In the rows, 128 means zero.
Each row of numbers stands for one object and depends on some of the facts below. Use the named rows to name the rest.

How the objects are related:
λ: points at; Θ: is of sort; ω: refers to
biplak λ mopu; botus λ lalok; brapu λ gezos; brasa λ pizo; brevo λ plilum; butute λ brevo
ditril λ soskal; dogetris λ brilel; dripe λ ripuve; droflik λ draplo; dromiklim λ grodrom; drusok λ besti
duvi λ skuvek; favol λ brasa; fekloplam λ lomok; fidostek λ fliklu; flavel λ skoflil; flebek λ stiplal
fligagin λ pados; flitan λ gures; floska λ pladas; flukla λ bradur; fodrimi λ greler; gestok λ travor
giskor λ greklak; griti λ raster; grodrom λ kuvil; gruno λ donini; grusis λ flavel; gures λ stisti
gurofur λ vupler; kadror λ ruzir; kemis λ plero; klastul λ fligagin; klolur λ luski; klunol λ viplakle
kluplon λ tegun; kosu λ fisas; kuvil λ voruk; ladrus λ dripe; lalok λ fekloplam; lavu λ nasum
lozok λ fabre; luski λ kostiplam; mima λ gestok; mise λ baplen; nasum λ mima; nebrolas λ kosu
nisi λ zesko; nustasun λ busta; pados λ ditril; petuk λ favol; pizo λ vameri; pladas λ gidral
plero λ neflok; pliklar λ giskor; plilum λ braklir; plogoflik λ skosis; rafu λ drastem; ripuve λ flitan
skaplozas λ flukla; skifo λ rafu; skigrun λ plogoflik; skuvek λ grusis; stisti λ fidostek; studol λ dragror
tegun λ dromiklim; vameri λ vodrum; vifi λ mifluk; voruk λ lavu; vupler λ kluplon; zeles λ griti
zesko λ fodrimi; zini λ klunol; baplen Θ b; besti Θ d; betrerik Θ b; biplak Θ a
botus Θ a; bradur Θ b; braklir Θ d; brapu Θ a; brasa Θ b; brevo Θ a
brilel Θ a; busta Θ b; butute Θ e; ditril Θ c; dodrir Θ d; dogetris Θ a
donini Θ d; dragror Θ e; draplo Θ d; drastem Θ b; dripe Θ e; droflik Θ e
dromiklim Θ e; drusok Θ b; duvi Θ a; fabre Θ e; favol Θ c; fekloplam Θ e
fevir Θ a; fidostek Θ b; fisas Θ e; flavel Θ e; flebek Θ a; fligagin Θ a
fliklu Θ b; flitan Θ a; floska Θ d; flukla Θ c; fodrimi Θ d; fofi Θ c
gestok Θ e; gezos Θ c; gidral Θ a; giskor Θ c; goklelon Θ a; greklak Θ b
greler Θ e; griti Θ b; grodrom Θ d; gruno Θ c; grusis Θ b; gures Θ e
gurofur Θ a; kadror Θ d; kefles Θ e; kemis Θ b; klaflutal Θ a; klastul Θ e
kleplidim Θ d; klidim Θ e; klolur Θ d; klunol Θ a; kluplon Θ c; kofu Θ e
kostiplam Θ e; kosu Θ a; kuvil Θ c; ladrus Θ b; lalok Θ d; lavu Θ b
lomok Θ a; lozok Θ a; luski Θ a; mifluk Θ e; mima Θ c; mise Θ d
mital Θ e; moplim Θ a; mopu Θ c; nasum Θ a; nebrolas Θ e; nebul Θ d
neflok Θ d; nisi Θ a; nustasun Θ e; pados Θ e; petuk Θ c; pizo Θ e
pladas Θ b; plero Θ b; pliklar Θ c; plilum Θ d; plogoflik Θ b; plusus Θ c
radanan Θ a; rafu Θ c; rasem Θ b; raster Θ b; ripuve Θ c; ruzir Θ a
skaplozas Θ e; skifo Θ e; skigrun Θ e; skoflil Θ c; skosis Θ d; skuvek Θ a
soskal Θ b; stiplal Θ c; stisti Θ a; stobrak Θ d; studol Θ a; suger Θ a
tanim Θ a; tedrogol Θ a; tegun Θ c; tradi Θ e; travor Θ c; tukar Θ d
vameri Θ d; vifi Θ d; viplakle Θ c; vodrum Θ c; voruk Θ e; vosa Θ d
vupler Θ a; zagevo Θ c; zeles Θ a; zesko Θ e; ziklar Θ c; zini Θ c
besti ω fekloplam; besti ω flitan; betrerik ω tedrogol; biplak ω tedrogol; bradur ω kluplon; braklir ω tedrogol
brasa ω travor; brasa ω skifo; brevo ω skosis; brilel ω braklir; ditril ω droflik; ditril ω skifo
ditril ω vupler; dodrir ω klolur; dogetris ω nebul; dogetris ω suger; draplo ω flitan; drastem ω brasa
droflik ω mopu; duvi ω kofu; fabre ω tedrogol; favol ω lozok; fekloplam ω fodrimi; fidostek ω fliklu
fidostek ω suger; fisas ω tedrogol; flavel ω pliklar; flavel ω nebrolas; flebek ω fekloplam; flebek ω luski
flebek ω suger; fligagin ω lozok; fligagin ω radanan; fliklu ω moplim; flitan ω nebul; flitan ω fodrimi
floska ω fisas; floska ω gruno; flukla ω dromiklim; flukla ω suger; flukla ω viplakle; flukla ω tukar
fodrimi ω betrerik; fofi ω pados; gestok ω droflik; gestok ω flitan; gezos ω tedrogol; gezos ω tegun
gidral ω giskor; giskor ω tedrogol; giskor ω travor; greler ω nebrolas; greler ω plilum; grodrom ω mopu
grodrom ω nebul; gruno ω plusus; gurofur ω butute; gurofur ω viplakle; kadror ω travor; kefles ω fisas
kefles ω kuvil; kefles ω vifi; klaflutal ω skifo; klaflutal ω radanan; klastul ω stiplal; kleplidim ω braklir
kleplidim ω flitan; kluplon ω nebul; kofu ω nebul; kofu ω tedrogol; kofu ω baplen; kofu ω greklak
kostiplam ω mopu; kostiplam ω studol; kuvil ω skifo; kuvil ω radanan; ladrus ω biplak; lavu ω moplim
lomok ω skuvek; lomok ω betrerik; luski ω tedrogol; luski ω plilum; mifluk ω rasem; mifluk ω mise
mifluk ω klolur; mifluk ω betrerik; mima ω radanan; mise ω studol; mise ω tedrogol; mital ω travor
moplim ω luski; mopu ω tedrogol; mopu ω betrerik; nebrolas ω betrerik; nebul ω suger; neflok ω raster
neflok ω betrerik; pados ω tedrogol; pizo ω tedrogol; pladas ω betrerik; pliklar ω mopu; pliklar ω viplakle
plogoflik ω luski; plusus ω droflik; plusus ω raster; radanan ω kluplon; ripuve ω braklir; ripuve ω klolur
ripuve ω flitan; skifo ω tedrogol; skifo ω suger; skigrun ω braklir; skigrun ω suger; skigrun ω giskor
skosis ω flitan; skuvek ω droflik; soskal ω tedrogol; soskal ω skosis; stiplal ω skuvek; stiplal ω stisti
stisti ω luski; stisti ω suger; stobrak ω drastem; stobrak ω stisti; tegun ω giskor; travor ω mopu
travor ω tedrogol; vameri ω tedrogol; vameri ω gestok; viplakle ω greklak; vosa ω plilum; zagevo ω lozok
zesko ω tedrogol; zesko ω tegun; ziklar ω fodrimi; zini ω fisas

Known rows:
[170 115 115 130 141 110 159 123 135  73 110 137 132  92 152 138 127  87
 108 124 114 157 146 105 127 102 173 119  92 132 148 120 137  98  95 107
 169]: fofi
[122 119 134 129 124  85 154 128 129 105 152 141 145  91 136 132 137  57
 162 117 138 167 166 147 133  90 156 137  77 116 175 136 140 114  93 133
 149]: flavel
[105 103 152  81  77 114 153 149 122 117 150 120 119 112 151  79 137  66
 169 103 125 172 140 144 130 113 160 140  80 160 125 149  83  49  80 125
 187]: zeles
[155  81 123  98 124  80 158  98 115 110 133 129 111 104 133  96 160  36
 166  91 140 182 151 103 121  78 149 110  89 151 170 167 105  88  93 104
 139]: vifi
[162  55 116 133 100 106 179 128 142  77 170  81 137  79 170 153 105 121
 116 118 109 217 175  55 115  95 163 189 135 147 129  77 109 122  96 123
 155]: zagevo
[162 103 132 123 144 111 169 124 131  73 110 120 125  94 142 138 139  79
 116 121 110 165 156 108 118  94 162 125  90 150 150 126 141 100  90 100
 161]: mopu
[132  77 119 124 139 101 137 129 135  86 156 123 156  96 145  89 139  55
 164  96 138 178 171 154 107  91 159 146  26 139 150 128 130  58  91 144
 170]: fidostek
[150  96 139 102 119 100 152 120 139 103 149 136 114  96 145 119 144  55
 129 109 125 166 164 119 101  87 143 133  92 134 162 136 132  97  78 112
 162]: rafu
[128 110 171  77 149 114 179  84 139 128 134 119 151 139 146 107 161  34
 161 144 128 171 188 121 109  54 135 138  58 116 193  90 130  48 101 107
 137]: dromiklim
[ 95 113 149  85  71 104 161 158 110 116 156 120 118 101 134  78 140  56
 174 101 135 167 140 154 146 116 161 141 102 159 129 168  94  64  73 129
 183]: skuvek
[100 101 164  64  75 117 168 129 114 130 136 102 122 129 148  67 147  41
 165 119 142 168 149 122 125  93 148 134  93 168 135 151  83  11  84 109
 173]: vupler
[115  96 136 105 121 101 154 129 122 122 140 136 141 101 145 113 138  54
 165 112 136 175 165 140 118  88 157 134  58 145 169 144 111  86  92 128
 150]: plero
[165  99 124  79 156 116 162  79 138 114 136 139 113 117 166  89 148  53
 135 111 125 166 166 101  95  57 153 148  97 121 156 124 112  94  74 111
 142]: kuvil
[148 103 122 132 145 109 164 128 129  73 104 124 143  96 146 136 130  80
 131 120 124 168 154 119 124  98 175 120  77 148 145 133 125  96  99 112
 160]: neflok
[130  92 124 116 152 106 157 119 130 123 130 156 121  98 156 120 137  58
 169 104 114 168 161 140 102  78 162 141  55 135 166 165 121 141  81 126
 135]: gestok
[124  93 146 111 126 106 155 129 131 115 139 145 126 100 152 123 136  52
 140 123 125 163 163 130 103  91 151 128  73 142 162 146 121  88  86 113
 153]: mise
[145 111 127 135 150 116 161 133 134  78 109 130 144  98 153 142 123  86
 130 129 120 165 157 123 122 103 178 128  73 145 143 127 129  93  96 116
 162]: kleplidim

Rows to name:
No name comes twice in this set of rows, the named rows included.
[168 103 125 123 153 116 169 122 131  71 112 124 120  96 145 135 138  82
 122 118 104 167 153 114 117  95 164 127  88 148 143 135 137 118  88 105
 160] -> travor
[148  99 161 107 140 112 187 126 120  77 121 105 134 113 128 133 156  75
 162 121  97 191 159 127 134  96 153 119  59 151 164 110 128  94 104  99
 159] -> tukar
[139  40 118 139 136  88 143 117 135  85 169 142 143  94 148  99 129  40
 144 115 119 177 169 140  90  91 140 126  26 137 168 135 146  59 109 127
 158] -> gures
[129 111 137  98 119 133 164 156 123  68 114  70 140 108 135  84 150  91
 171  91 124 180 146 144 133 111 174 153  69 178  95 140 108  54  74 128
 190] -> moplim
[107  83 162 107 120 114 163 138 131 124 133 144 119 104 155 130 133  45
 135 131 117 163 168 127  95  89 144 126  77 155 169 155 120  92  86 103
 146] -> klolur
[147 111 126 114 109  86 153 123 129  97 156 143 116  84 137 117 140  52
 132 105 136 159 156 118 128  91 151 126 116 122 159 143 138 111  78 117
 161] -> ditril
[105  54 141 105  81 115 145 152 127  89 177 129 122 108 161  54 121  50
 152 109 110 169 138 161 112 126 152 129  42 164 118 152 104  11  90 125
 202] -> flitan
[175 105 105 108 120  80 138 100 131  97 142 147 113  93 146 106 148  51
 129  98 142 158 148 105 120  85 157 116 103 122 162 144 122  94  85 115
 162] -> zini
[144 101 131 132 152 105 173 122 125  86 105 122 147 100 139 145 139  79
 150 129 114 181 157 121 130  94 168 125  61 145 165 127 137 102 112 114
 143] -> kofu
[ 94  44 158  85  38 113 179 150 120 130 193  75 119 101 165  92 118  92
 175 101 116 219 158  91 123 108 149 189 118 178 112 122  56  67  83 129
 168] -> lozok
[172  93 106  99 139  99 151 105 133 105 167 150  99  89 163  99 138  80
 156  82 108 180 152 111 111  81 164 161 102 119 141 139 102 157  64 129
 152] -> mima
[123  98 141 139 142 128 167 146 136  94 102 139 143  96 164 157 108  83
 113 148 113 157 160 122 106 105 174 127  73 153 148 134 131  94  94 108
 157] -> dodrir
[138 123 141  89 155 125 157  92 145 122 129 139 145 124 175  97 137  47
 137 134 142 155 177 118 102  64 159 145  74 112 159 107 115  57  82 119
 152] -> grodrom
[147 111 119 141 168 110 160 131 136  73 105 104 157  94 140 142 141  84
 145 122 128 174 169 128 119  90 172 140  55 142 150 125 149 106  95 126
 150] -> greler
[136 117 113  93 195 127 147 121 140 107 135 122 139 105 157  78 156  69
 192  72 133 175 182 166  96  62 173 180  31 135 128 148 116 130  54 154
 151] -> lavu

Now the same objects, written a new way:
Known rows:
[ 89 122 140  96 131 128 140 138 120 147 125 121 125 125 120 125 159 134
 116 160 140 169 119 117 125 118 125 123 113 137 112 142]: dripe
[124 122 128 110 146 125 132 112  97  91 122 169 186 124 136 125 118 133
 116 118 127 124 121 111 126 121 128 119 159 132 114 132]: flukla
[148 126 132 134 131 126 120 116 114  98 133 148 107 121 119 157 113 134
 121 116 118 125 125 114 124 104 127 124 139 130 112 152]: greklak
[ 87 122 140  92 131 127 136 141 119 126 125 123 111 123 118 121 159 133
 116 157 142 166 123 119 125 118 127 117 114 135 112 144]: klidim
[126 121 125 118 147 126 129 106 136 144 125 121 149 125 159 158 116 134
 117 130 118 125 128 113 139 128 123 126 147 128 115 147]: mopu
[138 129 145 156 132 135 120 114 120 106 125 142 123 124 121 140 115 137
 124 113 118 131 126 120 125 104 131 141 144 140 142 125]: tanim
[ 84 121 140 101 132 129 144 129 115 141 123 113 120 119 121 123 163 133
 117 157 136 166 121 120 124 120 125 121 114 136 111 146]: dromiklim
[130 123 130  99 146 126 134 112  94 104 124 159 169 136 141 126 118 132
 117 121 133 122 120 114 129 123 124 125 158 130 112 128]: favol
[ 99 121 126 118 162 127 127 126 121 117 123 152 135 172 152 150 116 134
 115 118 118 123 125 113 136 119 127 124 157 132 112 140]: giskor
[119 121 144  97 129 127 143 117 152 188 120 122 122 116 121 121 125 134
 117 174 128 152 124 119 131 133 126 123 111 134 110 139]: greler
[ 86 122 127 117 135 125 122 107  98 118 130 190 112 128 124 135 130 135
 120 114 117 118 136 143 131 105 122 126 176 132 127 159]: pladas
[126 121 127 103 146 126 129 129  88 101 127 166 170 163 147 121 148 133
 114 118 140 122 125 114 127 119 127 120 172 132 120 127]: gruno
[105 125 130 180 132 128 123 142 158 190 129 139 124 156 132 141 117 143
 117 118 121 127 135 121 132 111 134 141 157 150 155 124]: biplak
[102 120 130 130 135 127 121 146 158 139 124 124 108 129 118 125 116 136
 116 129 124 143 125 126 144 120 125 122 116 145 114 124]: vameri
[137 134 135 119 127 126 123 107 102 132 133 135 133 121 117 155 115 137
 121 119 121 122 124 112 125 110 118 128 131 133 119 137]: raster
[125 121 128 112 153 132 137 107 117  94 125 167 138 121 122 152 116 133
 117 122 136 132 124 112 127 114 124 122 146 130 113 156]: skoflil
[147 126 128 179 130 126 118 146 104 105 129 124 110 133 145 143 113 143
 116 112 120 121 124 121 129 109 184 150 142 138 122 125]: luski

Which object is each row?
No name comes twice in this set of rows, the named rows included.
[135 121 130 107 131 128 122 110 135 105 123 119 107 122 119 126 114 135
 121 143 129 139 122 135 145 120 129 136 115 133 114 129] -> neflok
[137 125 133 132 128 138 121 133 132 100 141 170 141 121 119 129 117 137
 116 117 117 120 127 124 125 108 140 126 158 134 142 124] -> flitan
[113 121 128  96 153 127 124 127  81  97 126 176 165 177 150 129 150 134
 115 120 136 123 126 118 130 114 123 120 178 132 116 132] -> pliklar
[209 134 138 143 131 127 118 154 101 120 136 147 192 124 121 120 114 151
 118 114 116 126 121 124 125 114 129 151 151 133 149 118] -> dogetris
[106 124 129 104 148 130 137 110  86  96 125 174 197 152 133 126 150 134
 114 119 141 149 125 113 125 116 119 124 164 133 123 128] -> petuk
[127 121 147 134 132 142 125 132 141  98 122 125 114 121 116 124 119 134
 117 132 137 183 126 125 131 116 125 136 112 141 115 125] -> plilum
[113 137 146 137 131 126 122 124  95 119 139 154 152 131 117 127 120 147
 115 118 119 130 119 124 124 104 123 133 150 157 151 121] -> zeles
[139 120 129 122 131 142 124 109 153 128 124 121 149 114 119 120 117 141
 122 152 122 154 132 143 139 130 125 149 117 134 125 124] -> fodrimi
[ 77 119 148 101 141 125 121 143 104  98 126 170 109 135 115 121 141 136
 115 116 118 126 123 154 141 105 124 119 132 148 109 133] -> floska
[158 127 145 147 128 131 122 112 130 106 127 128 115 118 117 161 113 134
 126 116 118 128 121 115 124 104 126 148 132 134 134 132] -> ruzir
[125 136 137 122 126 127 119 108  95 130 136 152 143 125 119 137 117 141
 117 114 119 128 122 114 124 106 121 128 140 140 130 124] -> griti
[ 90 122 135 120 130 130 146 139 177 233 121 115 125 117 127 124 148 134
 116 166 121 156 117 118 133 133 122 118 114 133 113 128] -> zesko

